Here is a tiny trained network, its code and every weight. The questions are about switching its units off for an input and a target symbol, where a switched-off unit gives its printed mean instead of its output.

import numpy as np


def w(rows, s, z=0):
    codes = np.array(rows[::2]) - 128.0
    scale = np.full(codes.shape[1], s)
    scale[-1] = z or s
    return codes * scale


def f(y):
    return y / 2 * (1 + np.tanh(0.7978845608 * (y + 0.044715 * y**3)))


def softmax(a):
    e = np.exp(a - a.max(-1, keepdims=True))
    return e / e.sum(-1, keepdims=True)


def log_softmax(a):
    a = a - a.max(-1, keepdims=True)
    return a - np.log(np.exp(a).sum(-1, keepdims=True))


def net(x, mask):
    ids = ['ΓΔεημτω'.index(c) for c in x.split()]
    T = len(ids)
    res = E[ids] + P[:T]
    u = 0
    for l in range(3):
        q, k, v = (res @ M[l].T for M in (Q, K, V))
        z = softmax(np.where(np.tri(T) > 0, q @ k.T / 2**0.5, -1e9)) @ v
        res = res + np.where(mask[u], z, O[l][:, -1]) @ O[l][:, :-1]
        u += 1
        y = f(res @ A[l][:, :-1].T + A[l][:, -1])
        res = res + np.where(mask[u : u + 8], y, B[l][:, -1]) @ B[l][:, :-1]
        u += 8
    return log_softmax(res[-1] @ U[:, :-1].T + U[:, -1])


Q, K, V, O, A, B = {}, {}, {}, {}, {}, {}
E = w([
[114,68,145,143,128,111],'Γ',
[105,85,98,97,165,111],'Δ',
[106,110,117,111,128,137],'ε',
[116,58,116,109,149,98],'η',
[106,103,173,165,118,165],'μ',
[108,105,9,55,181,121],'τ',
[108,134,105,120,252,236],'ω',
],0.011)
P = w([
[120,152,129,194,119,96],'0',
[130,107,131,120,76,177],'1',
[66,159,162,89,98,50],'2',
[229,132,155,75,194,114],'3',
[97,100,131,120,90,183],'4',
[88,171,152,113,121,75],'5',
[247,166,152,74,129,124],'6',
[74,83,116,112,110,190],'7',
[84,150,133,130,156,71],'8',
[224,236,175,74,101,143],'9',
[47,66,82,95,116,185],'10',
[95,138,136,130,139,65],'11',
[235,193,168,67,66,123],'12',
],0.011)
Q[0] = w([
[251,128,156,27,105,156],'L0H1',
[40,164,131,226,115,5],'L0H1',
],0.022)
K[0] = w([
[53,59,116,80,118,220],'L0H1',
[238,254,138,82,105,151],'L0H1',
],0.022)
V[0] = w([
[14,146,3,145,200,162],'L0H1',
[223,102,31,65,27,25],'L0H1',
],0.0063)
O[0] = w([
[207,4,51,133,238,109,180],'L0H1',
[189,92,103,49,51,91,1],'L0H1',
],0.0048,0.00078)
A[0] = w([
[156,134,184,29,181,98,153],'L0N1',
[143,182,71,157,131,83,221],'L0N2',
[90,186,176,96,75,1,42],'L0N3',
[237,122,151,117,135,124,250],'L0N4',
[103,116,88,104,104,165,181],'L0N5',
[149,217,137,32,139,91,49],'L0N6',
[64,174,186,151,161,81,50],'L0N7',
[57,187,122,143,101,146,78],'L0N8',
],0.012,0.0023)
B[0] = w([
[103,193,171,165,46,140,245],'L0N1',
[99,159,172,136,199,162,138],'L0N2',
[186,157,240,145,43,128,243],'L0N3',
[39,198,173,196,152,142,253],'L0N4',
[175,115,248,141,118,145,185],'L0N5',
[125,62,159,179,91,83,174],'L0N6',
[40,177,49,69,93,139,188],'L0N7',
[159,53,39,103,193,119,165],'L0N8',
],0.011,0.0038)
Q[1] = w([
[208,203,13,174,106,122],'L1H1',
[56,249,238,141,93,94],'L1H1',
],0.016)
K[1] = w([
[99,252,212,115,107,142],'L1H1',
[60,45,196,51,125,173],'L1H1',
],0.019)
V[1] = w([
[179,153,140,123,147,252],'L1H1',
[194,189,162,15,234,49],'L1H1',
],0.015)
O[1] = w([
[150,132,3,125,118,123,189],'L1H1',
[74,108,133,195,85,162,2],'L1H1',
],0.015,0.0089)
A[1] = w([
[142,161,112,73,107,148,1],'L1N1',
[132,136,208,182,163,103,66],'L1N2',
[45,150,76,142,130,133,27],'L1N3',
[114,172,110,85,131,199,239],'L1N4',
[133,67,157,121,102,170,125],'L1N5',
[60,107,115,202,56,170,179],'L1N6',
[87,147,111,246,164,93,152],'L1N7',
[51,105,166,97,169,94,30],'L1N8',
],0.013,0.0042)
B[1] = w([
[42,92,180,165,150,153,230],'L1N1',
[174,84,127,87,120,97,219],'L1N2',
[214,160,157,142,126,137,201],'L1N3',
[111,114,112,119,111,82,254],'L1N4',
[87,169,113,121,106,200,197],'L1N5',
[183,146,152,96,194,100,255],'L1N6',
[8,101,139,111,145,180,234],'L1N7',
[169,122,78,205,127,73,167],'L1N8',
],0.017,0.0057)
Q[2] = w([
[55,252,32,206,144,47],'L2H1',
[80,205,156,15,34,62],'L2H1',
],0.011)
K[2] = w([
[79,248,77,122,130,118],'L2H1',
[129,180,139,46,55,109],'L2H1',
],0.018)
V[2] = w([
[131,131,119,99,91,75],'L2H1',
[126,180,105,8,99,156],'L2H1',
],0.013)
O[2] = w([
[97,52,117,64,151,189,252],'L2H1',
[213,30,86,254,203,80,183],'L2H1',
],0.0063,0.0042)
A[2] = w([
[155,183,89,130,161,106,19],'L2N1',
[110,186,88,162,153,188,2],'L2N2',
[40,143,86,143,123,159,54],'L2N3',
[171,98,157,147,3,130,78],'L2N4',
[52,89,178,202,114,105,90],'L2N5',
[125,59,110,106,84,152,146],'L2N6',
[151,67,132,212,118,242,110],'L2N7',
[94,173,37,114,138,114,207],'L2N8',
],0.014,0.0052)
B[2] = w([
[59,95,138,109,159,146,236],'L2N1',
[115,116,88,226,69,77,224],'L2N2',
[167,67,214,96,179,75,206],'L2N3',
[138,104,156,143,254,191,169],'L2N4',
[120,188,116,100,91,170,245],'L2N5',
[75,144,118,167,115,52,246],'L2N6',
[157,95,55,193,136,197,131],'L2N7',
[161,174,100,86,107,215,253],'L2N8',
],0.018,0.0062)
U = w([
[232,109,143,129,170,3,220],'Γ',
[120,45,246,131,140,177,4],'Δ',
[171,205,85,96,190,91,38],'ε',
[229,168,249,138,41,162,173],'η',
[147,172,183,172,142,87,82],'μ',
[59,39,147,96,18,100,161],'τ',
[156,48,188,162,70,157,162],'ω',
],0.0046,0.0039)

Each question gives the input, a string of symbols that net reads in full, and the target symbol t.
The units are the heads (2 rows each of Q, K, V and O) and the neurons (one row each of A and B). Each row of codes is followed by its name. A weight is (code - 128) times the scale printed after its matrix; where a second scale follows, it is the last column's (O, A, B and U).
mask holds one flag per unit, layer by layer, with each layer's heads first. A switched-off unit (its flag False) gives its mean, the last column of its rows in O or B, instead of its output. The means were averaged over made-up inputs and are rounded, as every weight is.
A unit's drop is (log p(t) with every unit on - log p(t) with that unit switched off) / (log p(t) with every unit on - log p(t) with every unit switched off).
The circuit of an input: a set's keep is (log p(t) with only the set's units on - log p(t) with every unit switched off) / (log p(t) with every unit on - log p(t) with every unit switched off). Starting from the 12 units with the biggest drops (on a tie, the unit counted first), units are removed one at a time, each time the one whose removal leaves the highest keep (on an exact tie, the one counted first), for as long as the keep stays at least 0.8.
circuit, biggest first: the units of the circuit, biggest drop first
unit that matters most: the unit with the biggest drop
k most important neurons: the k neurons with the biggest drops, biggest first
k most important neurons of layer l: the k neurons of layer l with the biggest drops, biggest first
input ε τ Δ η μ Γ Γ Γ η, target Δ: circuit, biggest first	L0N3; L0H1; L2N4
input η Γ Γ μ μ μ Γ Γ, target Δ: 2 most important neurons	L0N1; L2N4
input η Γ η μ ω τ ω η ω Γ τ Γ Δ, target μ: 3 most important neurons	L0N4; L1N6; L0N5
input Γ Γ ε Γ Γ η μ Γ μ η μ Γ, target τ: circuit, biggest first	L1N6; L1N3
input ω ω μ ω, target ω: 3 most important neurons of layer 0	L0N4; L0N1; L0N5
input μ τ Γ Γ η Γ μ μ, target Γ: circuit, biggest first	L1H1; L2H1
input Γ τ Γ ω μ τ, target ε: circuit, biggest first	L2N8; L1H1
input τ Γ μ Γ Γ Γ μ μ Γ η ε Γ η, target η: most important neuron	L1N1
input η μ ε η, target ε: 2 most important neurons	L2N8; L0N4
input ε Γ Γ Γ μ Γ Δ μ, target ω: 3 most important neurons	L0N1; L0N4; L0N3
input Γ τ Γ μ Γ η μ ω Γ Γ τ μ Γ, target μ: 4 most important neurons of layer 0	L0N4; L0N1; L0N5; L0N6
input η μ τ ε, target ε: circuit, biggest first	L1H1; L0N4
input Δ μ Γ Γ ω Γ Γ Γ, target η: 4 most important neurons	L1N6; L0N1; L0N3; L0N6
input μ Γ η μ Γ η ω, target Γ: 2 most important neurons of layer 2	L2N8; L2N5
input μ μ τ τ Δ μ μ, target Δ: 2 most important neurons	L0N4; L1N7
input Γ μ Δ ε Γ Γ Δ μ Γ Γ, target ε: 3 most important neurons of layer 0	L0N5; L0N4; L0N3
input τ Γ Γ ω μ, target μ: 2 most important neurons	L1N6; L0N1
input μ η ω μ Γ τ η ω μ Γ Γ Γ, target η: 2 most important neurons	L0N7; L1N1
input η ε τ Γ Γ Γ Γ μ, target Δ: 3 most important neurons of layer 0	L0N1; L0N4; L0N3
input Γ ε μ Γ ω η η Γ ε μ η Δ η, target τ: 4 most important neurons	L0N1; L0N4; L0N5; L1N2
input τ μ Γ μ Δ, target μ: unit that matters most	L1N6
